Below is a small trained network, with its code and all its weights. Each question gives an input and a class and asks what happens when units are switched off, that is, made to give their printed mean instead of their output.

import numpy as np


def w(rows, s, z=0):
    codes = np.array(rows[::2]) - 128.0
    scale = np.full(codes.shape[1], s)
    scale[-1] = z or s
    return codes * scale


def f(y):
    return np.maximum(y, 0)


def log_softmax(a):
    a = a - a.max(-1, keepdims=True)
    return a - np.log(np.exp(a).sum(-1, keepdims=True))


def net(x, mask):
    res = np.array(x, float).reshape(1, 8) / 4 @ E
    y = f(res @ A[0][:, :-1].T + A[0][:, -1])
    res = res + np.where(mask, y, B[0][:, -1]) @ B[0][:, :-1]
    return log_softmax(res[-1] @ U[:, :-1].T + U[:, -1])


A, B = {}, {}
E = w([
[127,127,129,129],'x0',
[216,114,184,205],'x1',
[19,108,160,191],'x2',
[138,82,40,167],'x3',
[129,128,128,128],'x4',
[128,128,128,128],'x5',
[128,128,128,128],'x6',
[131,254,101,174],'x7',
],0.0099)
A[0] = w([
[104,131,106,94,245],'n0',
[150,137,196,132,165],'n1',
[161,120,132,185,179],'n2',
[42,159,129,185,167],'n3',
[123,144,164,103,245],'n4',
[83,141,84,52,67],'n5',
[135,88,143,79,88],'n6',
[160,158,101,82,99],'n7',
[72,169,74,92,53],'n8',
[133,105,80,159,254],'n9',
[194,113,87,97,47],'n10',
[134,121,77,168,90],'n11',
[207,126,131,121,153],'n12',
[171,110,143,187,34],'n13',
[186,138,132,94,67],'n14',
[134,72,139,112,100],'n15',
[144,103,87,191,151],'n16',
[118,189,97,128,80],'n17',
[131,107,88,156,54],'n18',
[78,100,177,154,125],'n19',
[165,136,118,86,75],'n20',
[141,159,131,165,82],'n21',
[117,249,60,193,115],'n22',
[118,117,62,143,119],'n23',
[180,97,166,205,120],'n24',
[125,104,129,117,103],'n25',
[119,51,150,95,77],'n26',
[88,100,149,197,210],'n27',
[116,99,136,111,61],'n28',
[177,135,102,48,178],'n29',
[160,149,159,172,159],'n30',
[146,94,80,144,99],'n31',
[128,69,116,123,150],'n32',
[140,163,125,161,95],'n33',
[162,120,156,167,45],'n34',
],0.014,0.0081)
B[0] = w([
[124,120,71,81,221],'n0',
[92,178,109,82,185],'n1',
[116,91,97,76,192],'n2',
[147,124,98,162,240],'n3',
[163,254,128,77,208],'n4',
[50,84,118,115,193],'n5',
[154,109,157,139,165],'n6',
[111,98,128,185,170],'n7',
[75,52,160,113,184],'n8',
[166,233,124,64,225],'n9',
[102,142,140,161,172],'n10',
[105,172,163,141,158],'n11',
[109,147,77,162,193],'n12',
[50,73,148,101,157],'n13',
[77,134,129,181,160],'n14',
[169,139,167,155,168],'n15',
[124,195,142,121,186],'n16',
[170,52,169,143,169],'n17',
[26,196,236,119,143],'n18',
[118,171,92,185,197],'n19',
[61,135,149,198,155],'n20',
[122,70,167,123,152],'n21',
[200,82,167,118,247],'n22',
[112,168,175,117,175],'n23',
[66,73,97,79,201],'n24',
[155,121,160,140,143],'n25',
[202,94,173,137,186],'n26',
[143,154,76,171,231],'n27',
[163,64,181,182,141],'n28',
[117,146,87,191,218],'n29',
[118,89,118,90,187],'n30',
[89,176,193,99,163],'n31',
[176,120,141,122,186],'n32',
[125,90,169,158,156],'n33',
[37,58,126,131,150],'n34',
],0.0089,0.012)
U = w([
[77,55,118,97,94],'0',
[121,133,98,249,48],'1',
[199,71,217,156,62],'2',
[156,153,101,100,240],'3',
[158,148,101,104,232],'4',
[110,204,198,99,2],'5',
[168,139,82,106,209],'6',
],0.016,0.0078)

Each question gives the input, the list of numbers given to net, and the class t.
The units are the neurons (one row each of A and B). Each row of codes is followed by its name. A weight is (code - 128) times the scale printed after its matrix; where a second scale follows, it is the last column's (A, B and U).
mask holds one flag per neuron, in row order. A switched-off neuron (its flag False) gives its mean, the last column of its row in B, instead of its output. The means were averaged over made-up inputs and are rounded, as every weight is.
A unit's drop is (log p(t) with every unit on - log p(t) with that unit switched off) / (log p(t) with every unit on - log p(t) with every unit switched off).
The circuit of an input: a set's keep is (log p(t) with only the set's units on - log p(t) with every unit switched off) / (log p(t) with every unit on - log p(t) with every unit switched off). Starting from the 12 units with the biggest drops (on a tie, the unit counted first), units are removed one at a time, each time the one whose removal leaves the highest keep (on an exact tie, the one counted first), for as long as the keep stays at least 0.8.
units of the circuit, in order: the units of the circuit, biggest drop first
most important unit: the unit with the biggest drop
top k neurons: the k neurons with the biggest drops, biggest first
drop when u is switched off: that unit's drop, to one decimal
input [-5,-4,6,5,-7,8,-2,7], class 2: units of the circuit, in order	(n22; n17)
input [-4,0,-6,4,6,5,-5,-4], class 1: most important unit	n29
input [-1,-6,-4,1,-6,-8,1,1], class 0: units of the circuit, in order	(n5; n8)
input [3,3,8,-8,5,2,-7,-6], class 1: top 3 neurons	(n19; n27; n9)
input [1,7,5,3,-2,8,4,3], class 0: units of the circuit, in order	(n24; n2)
input [0,0,5,-1,1,-2,0,-4], class 1: top 3 neurons	(n19; n27; n22)
input [5,7,-8,-1,-5,3,-2,8], class 1: top 3 neurons	(n12; n14; n29)
input [6,2,-8,-2,-8,-7,7,-8], class 1: top 2 neurons	(n29; n12)
input [2,-5,4,4,4,-6,-1,-6], class 2: top 2 neurons	(n26; n28)
input [8,-4,7,-7,-8,3,-2,-4], class 3: top 2 neurons	(n4; n29)
input [3,-8,-6,7,-1,4,6,-1], class 0: top 2 neurons	(n5; n8)
input [-8,5,2,-4,-3,-1,3,-6], class 4: top 3 neurons	(n1; n22; n4)
input [4,6,-2,3,-5,2,-2,-1], class 0: top 2 neurons	(n24; n13)
input [-3,-2,8,-5,5,2,4,-8], class 1: most important unit	n19
input [3,-6,-6,-2,-6,-7,-4,5], class 0: top 2 neurons	(n8; n5)
input [-4,7,6,1,1,8,0,-2], class 0: top 2 neurons	(n24; n13)
input [4,-8,-5,1,-4,6,5,0], class 0: drop when n5 is switched off	0.2
input [-2,-8,-4,-3,1,-4,-1,0], class 0: drop when n5 is switched off	0.2
input [6,1,4,-4,1,-6,-8,1], class 6: drop when n0 is switched off	-0.1
input [-7,7,7,-4,-3,-5,-1,-3], class 0: most important unit	n24
